Each row, then one of two labels for whether it has a hidden trait; a new part has new ones
[ -0.7   7.1 -29.2  10.7  99.9   2.4  25.8  55.1  -6.9   4.9   1.7  -1.2
   0.4  63.8  -3.7  -7.0]
R
[ -4.2 -10.4  11.1  -7.5  62.6   8.3  23.3  25.5  -6.4   1.0  18.9  -2.6
  -0.2  15.1 -26.9   8.3]
R
[-17.1 -19.7  -7.4 -66.2 -87.1  28.5  13.4 -51.1  -1.0  -9.3 -28.5   1.1
 -10.5  -5.7   7.6  14.0]
N
[ -1.0 -11.4  43.0  12.0 -16.0  32.0   3.4 -18.2  -5.0   1.5   1.0  -6.8
  -3.2 -18.8 -32.2   9.6]
R
[-17.8 -14.5 -35.9 -60.3 -83.4  36.9  15.5 -47.3  -1.2  -8.2 -25.9   0.7
 -10.6 -25.5   3.9  15.1]
N
[-12.0 -14.5  28.4 -32.7 -67.8  31.1   1.1  -4.1  -2.9  -8.7 -14.0  -3.6
  -5.1 -24.7 -15.2   9.6]
R
[-20.4 -14.2 -50.5 -66.1 -52.9  41.2  23.1 -36.1  -2.6  -7.2 -30.6   1.3
 -11.5 -11.5   4.5  13.3]
N
[-11.4 -10.5  15.2 -33.2 -36.3  10.8   9.0  23.0  -1.9  -7.3  -3.4  -1.6
  -0.4  -2.7  -4.7   6.0]
R
[-13.9  -7.6   6.7 -50.4 -44.5  -5.6  11.1  45.1   0.4 -10.1   5.1   1.6
   3.6   6.0   9.0   4.1]
R
[-16.8 -16.8 -25.1 -81.4 -85.2  -6.5  21.3 -27.3   2.4 -11.1  21.6   4.0
   4.3 -17.9  13.4  24.9]
N
[ -7.7 -14.7  57.8 -31.1 -82.5  17.3  -4.3 -12.9  -1.1  -9.0   4.7  -4.8
   2.4 -18.9 -11.1  11.5]
R
[ -6.0 -12.0  -5.2 -49.5 -33.0 -18.6  16.9 -12.2   2.5  -6.4  47.5   2.8
  11.7  -4.9   7.6  23.2]
N
[-20.1 -26.2  34.0 -61.9 -80.0   3.6  15.7   6.4  -0.8 -13.9   6.6  -0.8
  -2.0 -27.8 -10.6  18.2]
R
[ -4.4  -1.6 -21.3  -9.8 -46.7  56.5   0.6 -55.1  -4.4   1.2 -46.2  -3.4
 -13.3  -6.6  -1.8   2.8]
N
[ -8.9 -15.4  23.4 -15.5  11.7   8.5  18.7  14.3  -4.2  -1.9  18.5  -3.4
   0.6  -5.5 -23.1  13.0]
R
[-22.8 -15.3  21.7 -74.3 -82.1  -2.6  13.6  39.7   0.2 -15.8   0.3   1.3
   1.3  -5.4   8.3  10.2]
R
[ -0.5  -1.4 -11.7 -25.5 -33.3  39.0  -1.7 -45.2  -3.1   1.0 -42.7  -2.3
 -10.6  32.9  12.5   0.2]
N
[ -2.5   4.8 -56.4 -20.8 -10.1  32.5   9.6 -29.9  -2.0   3.0  -3.7  -1.6
  -0.3  -1.5  -0.8   8.1]
N
[ -7.5  -8.3 -17.9 -37.1 -62.9  31.1   8.1 -36.2  -0.6  -2.7  -7.4  -1.3
  -2.6 -19.4  -3.6  16.3]
N
[-11.9 -20.2  47.0 -27.5 -92.4  26.1  -1.0 -20.7  -1.4  -9.2  -4.6  -4.6
  -4.5 -41.4 -20.7  14.0]
R
[-15.1  -7.0 -56.3 -64.9 -68.0  33.2  15.9 -31.0  -0.1  -7.3 -23.4   1.6
  -5.0  -4.8  14.5  12.1]
N
[  8.4  -3.9  60.6  -4.4  -5.7 -14.0 -10.7 -11.6  -2.1   0.6 -26.0  -0.7
  -3.5  92.1  28.8  -7.2]
N
[  7.6  -4.2  26.1 -10.7  -8.5 -33.8   1.2 -14.3   2.3   0.4  51.8   1.1
  17.5  41.5  17.6  16.2]
N
[ -8.3   3.0 -67.1 -39.5 -52.3  47.6  14.2 -40.6  -0.5  -0.6 -11.6  -0.6
  -1.1 -27.0  -3.5  12.6]
N
[-21.2 -17.6 -29.0 -86.3 -82.6   9.3  19.1 -20.5   1.2 -12.7 -17.0   4.2
  -4.8  -2.6  20.8  13.4]
N
[-13.8 -16.6  23.9 -50.8 -22.0 -12.8  22.9  39.6  -1.1  -9.7  32.0   0.5
   6.4  -0.2  -9.0  16.7]
R
[ -7.3  -8.2   8.3 -40.3 -33.3  10.5   5.2 -19.1  -2.0  -6.4 -39.0   1.5
 -10.5  48.5  24.5   0.0]
N
[-13.2   0.1   9.9 -56.5 -85.9 -10.5  -2.3  48.7   2.4 -14.0 -10.6   2.1
   2.6   3.3  28.0  -2.4]
R
[ -2.0  -2.6 -24.0 -36.4 -38.4  10.4   8.6 -33.3   0.8  -1.9  10.3   0.8
   4.2   9.7  11.7  15.0]
N
[ -5.8   5.0 -17.2 -19.2  16.1  21.4  11.2  59.8  -2.7  -3.8 -13.5   0.1
   2.0  36.8  14.3  -7.0]
R
[-15.2  -8.6   4.4 -47.2 -64.0   9.7   8.3  29.1  -0.7 -10.5 -13.8  -0.2
  -1.7 -11.7   1.9   3.9]
R
[ 23.1  18.9  12.4  46.1  47.0  19.9 -19.9 -20.2  -4.1  13.2 -31.9  -5.7
  -0.4  85.4  21.4 -14.9]
N
[ 12.1  -0.5  44.9   3.7 -10.2 -10.2 -12.9 -25.4  -0.8   4.5  10.5  -3.1
   6.8  59.5  18.8   4.1]
N
[  5.6   4.9  39.2  11.2 -49.2  26.4 -17.0   3.2  -1.8   0.3  -7.2  -7.2
   2.2 -11.7 -13.9  -1.6]
R
[ -1.7  -5.7  -3.2 -52.4 -34.0 -26.2   8.9  -6.3   3.5  -5.3  46.8   3.2
  16.7  18.4  19.3  19.4]
N
[-14.6  -2.2  -7.5 -46.5  -9.9   1.2   8.9  43.8  -0.3 -11.1 -15.6   1.3
   1.1  11.0  16.0  -1.0]
R
[-10.7  -0.8 -11.1 -53.6 -33.3 -21.3   9.9  67.8   2.6 -10.6  11.2   2.7
  10.5  21.8  25.0   1.1]
R
[ -6.7  -9.5  47.6 -30.9 -99.9   9.5 -10.9  -5.1   1.3 -10.4  -8.3  -2.9
   1.5 -23.7   3.3   6.5]
R
[-10.4  -2.9 -55.6 -56.0 -46.2   9.9  18.2 -18.1   1.6  -5.4  14.9   2.7
   5.3  -9.5  11.2  17.9]
N
[-21.6 -19.1  19.9 -77.3 -67.8 -10.7  17.7  48.2   0.5 -18.4  10.7   2.1
   3.6  -6.2   8.1  14.2]
R
[ -9.3 -13.0   6.3 -37.7   9.9   8.6  22.8  44.1  -4.9  -6.4   6.2  -1.7
  -0.7  12.5 -14.2  12.2]
R
[ -8.8   0.5 -13.7  -8.3  76.2   1.3  25.2  54.8  -5.1   0.3   6.3  -0.8
   0.8  35.5  -3.7  -0.3]
R
[-13.7  -9.8  34.6 -58.0 -99.9   4.8  -6.0  13.8   2.4 -14.2 -20.1  -0.3
  -0.3 -22.0  18.7   4.1]
R
[-12.2  -8.4  42.6 -37.3 -94.9   7.9  -8.1  25.2   0.7 -11.6  -2.1  -3.3
   3.3 -17.1   3.9   4.1]
R
[ 12.1   4.8  25.7  11.7  13.2  14.9 -10.2 -31.5  -2.5   6.2 -14.0  -3.9
  -1.3  55.3   8.6  -1.6]
N
[ -3.7  -7.8   4.5 -41.4 -40.8   1.1   3.8 -26.4   0.3  -4.4  -0.4   1.1
   2.9  30.4  17.4  11.6]
N
[  0.4 -10.9  44.4   8.4 -10.5  16.8   1.7  -9.3  -3.8   1.8  17.9  -6.6
   1.5 -14.2 -28.6  10.8]
R
[ -8.4  -3.0 -39.3 -49.5 -43.2  17.2   8.4 -26.9   0.0  -3.4 -12.7   0.7
  -1.7   7.8  16.2   6.3]
N
[-11.9 -14.7  32.3 -39.5 -30.9   2.4  10.3  36.0  -2.4  -8.5  14.2  -2.3
   3.7   5.7   3.9  10.6]
R
[ -9.8  -7.1  25.8 -34.2 -23.3   6.2  10.0  30.6  -2.3  -5.1  -4.3  -2.8
  -0.2  10.9  -2.4   3.5]
R
[ -6.9 -13.5  11.5 -55.0 -79.0  13.6   1.4 -39.5  -0.2  -6.0 -16.4  -0.2
  -3.9  14.2  19.9  11.3]
N
[ 17.0   9.0  13.4   1.1  21.5 -19.6  -3.2  -4.8   0.5   5.3  36.7  -1.3
  16.5  63.0  17.1   6.1]
N
[-10.6  -8.0  19.0 -36.0 -43.1  -3.3   8.7  45.4  -0.6  -9.9   7.7  -1.0
   5.4   7.1   5.3   5.8]
R
[-21.5 -18.8   5.5 -64.8 -60.5   8.1  16.7  21.5  -1.2 -13.5 -11.6   1.2
  -3.7  -6.3   4.7   7.6]
R
[  2.8  -2.3  27.4 -29.4   6.8  -6.7  -2.6 -10.4  -1.2  -2.4 -19.7   0.0
  -1.0  77.6  34.9  -3.7]
N
[-11.1  -1.8  14.3 -37.5 -69.8   2.5  -2.5  37.6   0.3 -10.6 -15.3  -0.8
   2.0   5.1  14.2  -1.3]
R
[  5.1   0.4   2.6  17.3  72.1   7.9  15.1  22.0  -5.3   5.5  12.0  -4.0
   2.6  28.2 -15.9   1.5]
R
[-19.7 -12.7  -1.5 -69.3 -20.0 -28.1  21.8  62.4   1.2 -14.7   5.7   5.4
   4.1  20.9  26.7   3.7]
R
[ -3.5 -19.9  23.5 -63.1 -55.7 -15.0   9.7 -33.1   2.0  -6.7  23.0   1.7
   5.3  16.9  15.6  21.7]
N
[ -5.7  -7.2  18.7 -18.6 -25.4   6.6   6.0  25.3  -1.4  -4.8   7.8  -2.7
   2.8  -2.0  -7.1   5.2]
R
[-14.5  -9.0 -15.1 -41.1  24.5   1.7  29.7  49.5  -4.5  -6.3  -0.4   0.7
  -2.1  29.8  -3.3   2.8]
R
[ -9.6  -3.3   5.2 -22.3  -6.0  -0.5   9.0  48.1  -1.7  -6.1   7.1  -0.9
   5.0  18.2   3.0   1.4]
R
[ -0.5 -13.0  22.1 -45.8 -51.1  -8.1   2.7 -37.1   1.1  -3.2  24.7   0.9
   7.0  21.6  12.7  19.8]
N
[ -7.9  -0.5  -9.4 -21.0  24.7  13.2  13.1  38.7  -4.0  -3.7 -14.0  -1.2
  -1.9  29.6   0.8  -2.3]
R
[-16.2 -17.7  34.0 -36.1 -72.7  18.1   6.8   9.1  -1.9  -9.4  -8.6  -2.7
  -2.3 -23.3 -11.0  11.4]
R
[ -4.0  -8.4  -4.6 -32.4 -23.9  -1.3   8.0 -29.7   1.0  -1.7  26.4   0.3
   6.6  -2.2   2.2  18.3]
N
[  2.5  -8.8  29.0 -23.7 -36.5  11.5  -4.7 -39.9  -2.4  -1.5 -18.2  -2.4
  -2.5  53.0  16.2   5.2]
N
[ -7.7  -6.0 -25.9 -43.3 -53.0  21.9  11.6 -38.9   0.0  -1.6   3.3  -0.1
   0.7  -3.2   5.6  15.4]
N
[-19.9 -18.5 -21.4 -84.9 -72.7  14.2  18.2 -36.3   0.9 -10.8  -3.4   3.4
  -4.6 -14.6  13.9  22.4]
N
